Each row has a name. Each piece below is followed by the name of the row it came from, unless a question asks for something else. Each question is about the rows just above it.

[115 106 127 157  71 128] : J
[143 108 176 136  96 126] : A
[162 123 143 107  97 175] : W
[144 106 127 150  88 119] : Q
[ 95 127 119  88 107 106] : C
[176 111 222 112 109 135] : P
What comes right after [95] in the named rows?	[127]
Where do [115 106 127 157  71 128] appear?	J
The entry that follows [108]:	[176]
asked: [106 127 150  88 119]	Q

[ 51 114  66 153 113] -> S
[153 114 112  51  66] -> X
[163  92  70 133  58] -> G
asked: [163  92  70 133  58]	G
asked: [112  51  66]	X
[153  66  51 112 114] is which row reordered?	X

[117  45 165 142 162 121 183  82] -> T
[164  82 162 142 183  45 117 121] -> L
[222  68  95  68 222 161 137  78] -> H
[ 72  95  95  68 222 189  79 221] -> Z
[121 117  45 183 142 162  82 164] is which row reordered?	L
asked: [222  68  95  68 222]	H
asked: [ 72  95  95  68 222 189  79 221]	Z
What comes right after [137] in the named rows?	[78]

[107 127 136 103 177 141 135] : Y
[130 106 169 156 100 154 102] : V
[186 106 128 147 132 112 168] : M
[ 92 116 200 174 152 137 172] : K
[145  94 134 133 176 150 121] : D
[139 128 206 127  94 153 126] : E
[154 130 169 156 100 106 132] : B
[107 136 102 127 177 135 141] : R
[152  94 129 127 206 139 128] : F
[139 128 206 127  94 153 129] : N
[ 94 177 209 131 135 148  94] : U
asked: [107 127 136 103 177 141]	Y
asked: [127 136 103 177 141]	Y
[136 127 177 135 103 141 107] is which row reordered?	Y
[ 94 129 128 139 153 206 127] is which row reordered?	N
The row with [130 106 169 156 100 154] is	V

[ 56 167 187  97 188 140 106  78  87 151  78 172  88 139 106 116 186 107
  69 174 109  86  99 102  57 194 187 130 169 100]  zut
[166 184  62 112 127 173 187 102 155 146 136  64  88  70 186 134 161  73
 169  78 116 124 117  78 161 101 122  95 126 119]  Kabaz
[104 126  82 176 197 132 118  76 111 114 144 195  61  81 173 114 168 190
 189 185 140 158 113  96 121 152  73  79  90 167]  kare
[107 118  86  64 122 152 174 112  68 161 155  89  84 179  77 129 140  96
  80 175 165  93 158  64  86 159 198  70 199  60]  gege
[ 91 121  73  56 128  87 134  62  57  97  73 186 191  93 106 145 155  67
 130  69  66 182 174 194 186  80 118 137 186 180]  kifi
[161  60  64  84 112 179 158  86 152 175  80 107  86 174  70 140  77  89
 122 165 155 118  68 199  92  64  96 198 129 159]  Zamum
[ 77 167 133 143 142 117 178  74  65  88  65 191 126 166 190 139 176 161
 176 185 193  80 123 173  89  79  71  61 165  93]  lek
[120 162 183 100 140 170 183 190 124  92 184 153 194 168  86 193 170 169
 111 161  88  98 128  64  78  56 181 190 128 112]  dekub
[101 135  67 100 186 119 124  99 192  61  65 188 182  96  59 152 186 180
 182  78 124 119 101 117 126 122 116  95 161  78]  buv
[166 146 159  66 106 106 109 179 186 159 181  62 149  56 190 112 134 185
  99 195 116 127 142 150  94 170 138 191 173  77]  dopud
asked: [107 118  86  64 122 152 174 112  68 161 155  89  84 179  77 129 140  96
  80 175 165  93 158  64  86 159 198  70 199  60]	gege
asked: [ 70 186 134 161  73 169]	Kabaz
[ 78 124 119 101 117 126 122 116  95 161  78] is in which row?	buv
Put [129 159 161  60  64  84 112 179 158  86 152 175  80 107  86 174  70 140
  77  89 122 165 155 118  68 199  92  64  96 198] back in order: which row is it?	Zamum

[125 134 138 122 121 121  58 123 126  47 123] = kabe
[143 137 139 129 155 130 139 140 145 138 170] = viro
[110 159 162 134 116 125  67 133 110  51 122] = kepep
[113 136 129 140 105 134 158 136 112 172  89] = Feron
[140 145 142 146 169 145 151 137 140 146 194] = kolu
[132 122 116 109 129 112  92 117 138  99 122] = diri
[122 160 168 149 128 138 126 147 121 117 136] = Gam
Right after [159] comes	[162]
The next 3 entries after [137 139 129 155 130]:	[139 140 145]
The entry that follows [130]:	[139]

[ 87 100 166 110  87 113 145 111  81 135 142  71 159 117  48 113 181]  zal
[ 95 174 152 100  86 100 166 110  87 108 153  60 190 103  48  99 206]  merer
[ 95 174 152 100  86 100 166 110  87 108 153  60 190 103  39  99 206]  pupe
[159  90 106 162 169 152  97 144 181 140 106 199  72 159 217 165  51]  Zag
[ 95 174 152 100  86 100 166 110  87 108 153  60 190 103  39  99 206] is in which row?	pupe
The row with [110  87 108 153  60 190 103  39] is	pupe

[ 94 100 119 132] -> nalo
[ 83  93 224  85] -> Zekos
[ 80  53 105 177] -> maveg
[132 119 100  94] is which row reordered?	nalo
The row with [ 94 100 119 132] is	nalo

[114 122 150 135 137  96 154 119  98  97  94  67 176  50 154 189 139 115
 142 112 129  79  99 148 126  74] = Rarun
[150 136 137  77 143 109 151 135 132 128 140  90  59 120 152 162 136 176
 113 126  63  74  94 121 183 109] = fet
[118 106 133 127 133 109 165 111  98 121  77  93 135  82 175 173 116 153
 116 107 115  63  84 128 140  64] = pumo
[121  98 147 147 134  92 152 109 124 103  82  93 113  93 175 176 119 158
 133 110 129  63  99 144 136  79] = Giv
The next 3 entries after [ 98 121  77  93 135  82 175 173 116 153 116]:	[107 115  63]
asked: [ 93 135]	pumo
Which row holds [121  98 147 147 134  92 152 109 124 103  82  93 113  93 175 176 119 158
 133 110 129  63  99 144 136  79]?	Giv
What comes right after [114] in the named rows?	[122]
asked: [150 135 137]	Rarun

